Below are the code and all the weights of a small trained network. Each question names an input and a target symbol and asks about switching units off, where a switched-off unit gives its printed mean instead of its output.

import numpy as np


def w(rows, s, z=0):
    codes = np.array(rows[::2]) - 128.0
    scale = np.full(codes.shape[1], s)
    scale[-1] = z or s
    return codes * scale


def f(y):
    return np.maximum(y, 0)


def softmax(a):
    e = np.exp(a - a.max(-1, keepdims=True))
    return e / e.sum(-1, keepdims=True)


def log_softmax(a):
    a = a - a.max(-1, keepdims=True)
    return a - np.log(np.exp(a).sum(-1, keepdims=True))


def net(x, mask):
    ids = ['βθλξστφ'.index(c) for c in x.split()]
    T = len(ids)
    res = E[ids] + P[:T]
    u = 0
    for l in range(3):
        q, k, v = (res @ M[l].T for M in (Q, K, V))
        z = softmax(np.where(np.tri(T) > 0, q @ k.T / 2**0.5, -1e9)) @ v
        res = res + np.where(mask[u], z, O[l][:, -1]) @ O[l][:, :-1]
        u += 1
        y = f(res @ A[l][:, :-1].T + A[l][:, -1])
        res = res + np.where(mask[u : u + 4], y, B[l][:, -1]) @ B[l][:, :-1]
        u += 4
    return log_softmax(res[-1] @ U[:, :-1].T + U[:, -1])


Q, K, V, O, A, B = {}, {}, {}, {}, {}, {}
E = w([
[147,34,82,118,201,188,145,92],'β',
[96,198,114,125,80,85,98,210],'θ',
[237,235,74,255,70,240,78,84],'λ',
[193,56,75,32,190,87,73,86],'ξ',
[36,176,172,201,80,158,171,181],'σ',
[79,98,72,160,146,161,154,215],'τ',
[124,150,200,71,124,108,132,45],'φ',
],0.0087)
P = w([
[138,136,122,127,129,131,135,122],'0',
[72,99,169,148,179,196,95,136],'1',
[187,102,114,170,147,63,146,122],'2',
[117,118,157,74,55,196,88,158],'3',
[142,192,88,131,215,72,167,99],'4',
[91,81,166,70,59,254,70,153],'5',
[174,210,93,176,152,23,205,85],'6',
[97,136,134,51,113,189,95,115],'7',
],0.0087)
Q[0] = w([
[68,39,194,24,7,250,14,175],'0.h0',
[39,170,138,25,192,221,81,154],'0.h0',
],0.011)
K[0] = w([
[165,188,96,189,225,63,210,102],'0.h0',
[242,192,69,132,52,63,254,127],'0.h0',
],0.0091)
V[0] = w([
[38,120,129,234,84,240,216,205],'0.h0',
[77,236,222,148,2,132,103,135],'0.h0',
],0.0064)
O[0] = w([
[46,144,97,4,47,253,41,122,2],'0.h0',
[191,19,212,106,8,205,81,192,104],'0.h0',
],0.0063,0.0022)
A[0] = w([
[155,96,114,176,119,133,126,137,146],'0.n0',
[139,55,140,132,139,115,98,162,188],'0.n1',
[151,101,182,60,143,110,148,31,254],'0.n2',
[214,116,146,253,149,97,206,154,220],'0.n3',
],0.005,0.0033)
B[0] = w([
[168,144,124,114,113,167,111,180,147],'0.n0',
[189,96,124,98,117,144,152,207,169],'0.n1',
[148,73,207,29,194,148,208,25,255],'0.n2',
[162,159,208,135,196,50,2,204,247],'0.n3',
],0.0041,0.0056)
Q[1] = w([
[172,146,163,210,254,31,162,147],'1.h0',
[132,151,123,203,183,45,129,113],'1.h0',
],0.0088)
K[1] = w([
[134,41,161,2,176,83,174,82],'1.h0',
[108,40,148,76,175,124,156,111],'1.h0',
],0.0077)
V[1] = w([
[205,130,132,156,144,180,63,2],'1.h0',
[136,91,186,112,170,156,171,32],'1.h0',
],0.0063)
O[1] = w([
[173,218,135,133,185,216,254,173,214],'1.h0',
[104,152,90,73,130,194,188,195,253],'1.h0',
],0.0072,0.0041)
A[1] = w([
[147,16,195,228,102,71,108,109,200],'1.n0',
[253,112,177,138,107,161,199,157,250],'1.n1',
[65,122,55,135,101,84,104,62,194],'1.n2',
[164,73,175,98,105,107,46,163,47],'1.n3',
],0.0053,0.0016)
B[1] = w([
[233,123,123,217,79,1,131,76,139],'1.n0',
[160,161,146,132,140,165,57,146,254],'1.n1',
[87,138,107,106,177,107,50,120,154],'1.n2',
[155,49,95,141,48,139,161,132,152],'1.n3',
],0.007,0.0067)
Q[2] = w([
[191,227,141,149,181,179,183,134],'2.h0',
[248,126,160,72,77,254,119,211],'2.h0',
],0.0057)
K[2] = w([
[145,119,158,48,133,65,176,33],'2.h0',
[136,254,188,132,68,163,146,39],'2.h0',
],0.0065)
V[2] = w([
[130,142,41,186,113,146,111,174],'2.h0',
[168,132,3,175,127,160,54,174],'2.h0',
],0.0051)
O[2] = w([
[105,86,61,198,135,153,155,50,2],'2.h0',
[96,102,49,253,207,118,155,15,11],'2.h0',
],0.0059,0.0035)
A[2] = w([
[142,79,124,97,3,184,67,138,2],'2.n0',
[50,115,86,79,72,140,103,101,129],'2.n1',
[43,119,135,76,188,217,159,154,230],'2.n2',
[81,138,58,108,137,172,253,129,124],'2.n3',
],0.0061,0.0029)
B[2] = w([
[77,17,161,166,175,144,255,149,165],'2.n0',
[44,124,150,101,227,173,80,156,174],'2.n1',
[178,164,85,115,51,60,111,106,253],'2.n2',
[137,142,64,118,64,146,195,94,151],'2.n3',
],0.0071,0.0067)
U = w([
[184,154,179,58,71,147,66,193,179],'β',
[65,152,89,108,158,123,2,83,204],'θ',
[180,83,131,208,28,59,128,82,193],'λ',
[96,136,165,181,240,58,188,136,53],'ξ',
[119,154,18,116,82,141,227,90,175],'σ',
[151,136,124,180,126,189,123,88,23],'τ',
[69,62,155,126,153,177,206,147,3],'φ',
],0.0045,0.0027)

Each question gives the input, a string of symbols that net reads in full, and the target symbol t.
The units are the heads (2 rows each of Q, K, V and O) and the neurons (one row each of A and B). Each row of codes is followed by its name. A weight is (code - 128) times the scale printed after its matrix; where a second scale follows, it is the last column's (O, A, B and U).
mask holds one flag per unit, layer by layer, with each layer's heads first. A switched-off unit (its flag False) gives its mean, the last column of its rows in O or B, instead of its output. The means were averaged over made-up inputs and are rounded, as every weight is.
A unit's drop is (log p(t) with every unit on - log p(t) with that unit switched off) / (log p(t) with every unit on - log p(t) with every unit switched off).
most important unit: the unit with the biggest drop
top k neurons: the k neurons with the biggest drops, biggest first
k most important neurons of layer l: the k neurons of layer l with the biggest drops, biggest first
drop of u: that unit's drop, to one decimal
input φ θ φ ξ φ φ σ τ, target φ: 3 most important neurons of layer 2 : 2.n0, 2.n1, 2.n2
input φ λ β φ ξ σ β τ, target σ: top 2 neurons : 2.n3, 1.n1
input β ξ θ τ, target λ: most important unit : 1.h0
input σ β ξ β σ β, target φ: top 2 neurons : 2.n0, 1.n3
input φ φ φ θ θ, target λ: top 3 neurons : 0.n2, 1.n0, 1.n3
input τ φ σ σ φ β σ, target σ: top 3 neurons : 2.n3, 1.n1, 0.n3
input τ θ ξ, target λ: top 3 neurons : 1.n0, 0.n2, 1.n3
input τ τ φ σ ξ φ ξ, target β: top 2 neurons : 0.n2, 1.n1
input φ σ φ φ φ τ β ξ, target σ: top 2 neurons : 2.n3, 0.n3
input φ φ σ ξ, target φ: top 2 neurons : 2.n0, 1.n3
input τ ξ τ, target ξ: top 2 neurons : 0.n3, 2.n2
input φ φ ξ φ θ φ, target λ: top 2 neurons : 0.n2, 1.n0
input φ φ β β, target σ: top 2 neurons : 2.n3, 1.n1
input ξ φ φ θ τ, target λ: top 2 neurons : 0.n2, 1.n0
input φ φ σ, target β: most important unit : 2.h0
input φ φ φ φ ξ φ, target ξ: drop of 0.h0 : 1.3
input ξ ξ ξ, target ξ: drop of 1.h0 : 0.0
input φ φ ξ β φ, target σ: drop of 0.h0 : 0.8
